[[-0.093 -0.011  0.050 -0.062  0.035 -0.032 -0.007 -0.054 -0.057  0.099
  -0.029  0.054 -0.247 -0.137 -0.007  0.217]
 [ 0.080  0.006 -0.100 -0.052  0.027 -0.022 -0.014  0.041 -0.068 -0.016
  -0.039 -0.011 -0.002 -0.106  0.087  0.256]
 [ 0.023 -0.012  0.096 -0.081 -0.225 -0.056  0.034 -0.062 -0.085  0.190
  -0.039 -0.110 -0.003 -0.005 -0.078 -0.077]
 [-0.166 -0.082 -0.041 -0.046 -0.029 -0.084  0.025 -0.041  0.035  0.003
  -0.008 -0.075  0.006  0.160  0.033 -0.035]
 [-0.039 -0.035 -0.013 -0.281 -0.001 -0.015  0.133 -0.072 -0.117  0.043
   0.102 -0.099  0.123 -0.183 -0.022 -0.295]] ans = -0.011

[[ 16.17  12.90   4.06  20.62  12.72  23.25]
 [ 17.38   3.59   1.75  15.29   2.92   4.43]
 [  3.96   0.83  15.89  11.99   0.07   1.18]
 [  2.75   5.32  18.64   5.57  -6.30 -14.30]
 [ 16.92  16.46  -2.54  20.95  -4.24   4.57]] ans = 12.90

[[ 0.07  0.10 -0.05  0.03  0.12  0.04  0.08  0.00  0.07 -0.01  0.09  0.01
   0.04]
 [ 0.18  0.11 -0.11 -0.03  0.15 -0.05  0.08  0.04 -0.02 -0.03  0.15 -0.09
  -0.04]
 [ 0.16  0.16 -0.23  0.00  0.23 -0.01  0.15 -0.09  0.06 -0.09  0.14 -0.09
  -0.02]
 [ 0.09  0.16 -0.23  0.03  0.25  0.04  0.18 -0.16  0.13 -0.11  0.14 -0.05
   0.04]
 [ 0.11  0.11 -0.08  0.01  0.13  0.02  0.07  0.02  0.02 -0.02  0.11 -0.02
   0.00]
 [ 0.09  0.11 -0.08  0.02  0.13  0.02  0.08  0.00  0.05 -0.03  0.10 -0.02
   0.02]
 [ 0.19  0.15 -0.21 -0.06  0.20 -0.05  0.13  0.03  0.00 -0.11  0.21 -0.11
  -0.05]
 [ 0.10  0.09 -0.19  0.04  0.19  0.02  0.14 -0.11  0.08  0.00  0.08 -0.01
   0.03]
 [ 0.07  0.09 -0.07  0.04  0.13  0.04  0.09 -0.05  0.08 -0.01  0.07  0.00
   0.04]] ans = 0.10

[[  7.5   7.7   5.5 -10.7  12.1   3.0   3.2   1.2]
 [ 13.6   4.6  -2.7   2.1   7.8  -0.7 -12.9   2.8]
 [ -4.5   4.6   5.5   2.1   3.4  10.5   0.5   2.8]
 [ -7.6   3.6  -6.0   2.1   3.4 -19.4   0.5   4.4]
 [ -4.5   4.6   0.6   2.1   7.8  -0.7   0.5  -6.9]
 [ -7.6   4.6   8.8   2.1   1.2  18.0   0.5   7.6]
 [-16.6   9.7   7.1   2.1  -5.3   3.0   5.9   9.2]
 [-10.6   4.6  10.4   2.1   1.2  21.7   0.5   9.2]
 [ 19.6  15.8  12.1 -21.5  23.1  21.7   1.9  -6.9]
 [ -1.5   4.6   0.6  -2.2   7.8  -8.2   0.5   2.8]
 [ -1.5   4.6   2.2  -4.3   7.8  -4.5   0.5   2.8]] ans = 7.7

[[ 0.447 -0.458 -2.178  0.382  2.969 -0.901  2.221]
 [ 1.639 -0.595  0.555  0.149 -2.337  0.532 -1.293]
 [-0.021  0.521 -0.192 -0.867 -0.114  0.763  1.117]
 [ 0.544 -2.287 -1.859  0.161 -1.796  0.655 -1.000]
 [-1.271 -1.089 -1.637 -0.424 -2.876 -0.168 -1.650]
 [-0.472 -0.178 -2.021 -0.402 -1.536 -0.390 -0.091]
 [ 0.306 -1.474 -1.699  0.174  0.116  0.633  0.573]
 [-1.093  1.255  1.258  0.403 -0.390 -0.621 -0.236]
 [ 1.531 -1.730 -2.690  0.222  0.688 -1.505 -1.237]
 [-1.707  0.803 -0.531  0.127  1.687  0.726  0.900]
 [ 0.303  1.502 -0.683 -0.100  2.782 -0.326  0.717]
 [-0.261  0.691 -0.893  0.093 -0.573 -2.090 -1.197]] ans = -0.458

[[ 0.14  0.03 -0.01  0.09 -0.01  0.08  0.13  0.02  0.08 -0.01  0.05 -0.02
   0.03 -0.04  0.02  0.02]
 [ 0.14 -0.04  0.01 -0.17 -0.06  0.05  0.08 -0.12  0.01  0.14  0.12 -0.12
   0.11 -0.11 -0.12  0.07]
 [ 0.14  0.07 -0.08 -0.28  0.04 -0.07 -0.08  0.04 -0.02 -0.10 -0.01 -0.09
  -0.15  0.11 -0.08 -0.04]
 [ 0.14  0.15 -0.07 -0.23  0.12 -0.10 -0.11  0.14  0.02 -0.14  0.01 -0.13
  -0.15  0.20 -0.06 -0.02]
 [ 0.14  0.23  0.06  0.02  0.27 -0.04 -0.04  0.25  0.18 -0.02  0.21 -0.29
   0.09  0.25 -0.05  0.13]] ans = 0.03

[[-0.7  0.4 -1.9 -1.0  0.3  0.2  0.7  1.8  1.9  0.2 -0.7  2.0  1.5  1.6
  -0.6  0.0]
 [ 1.4  1.0  0.2 -1.8  0.7  1.4  1.3 -0.5  2.4  1.1  1.7  2.3 -0.9 -0.6
   1.7  1.6]
 [ 1.3  1.2  0.7 -1.9  1.0  1.4 -1.0 -0.6  1.8  0.9  1.4  2.0 -1.0 -0.7
   1.4  1.2]
 [ 0.6  0.5 -0.1  2.2  0.8  1.8 -0.7 -1.0 -1.4  1.3  0.8 -1.1 -0.9 -0.6
   1.5  1.4]
 [-0.3  0.5  0.5 -1.0  0.5 -1.0  2.3  2.6  2.2 -1.1 -0.3  1.6  2.6  2.0
  -1.1 -1.1]
 [ 2.1  0.4 -0.5  0.9  0.2  2.0  0.5 -1.0  0.5  1.9  2.0  0.1 -1.4 -0.9
   2.0  1.9]] ans = 0.4
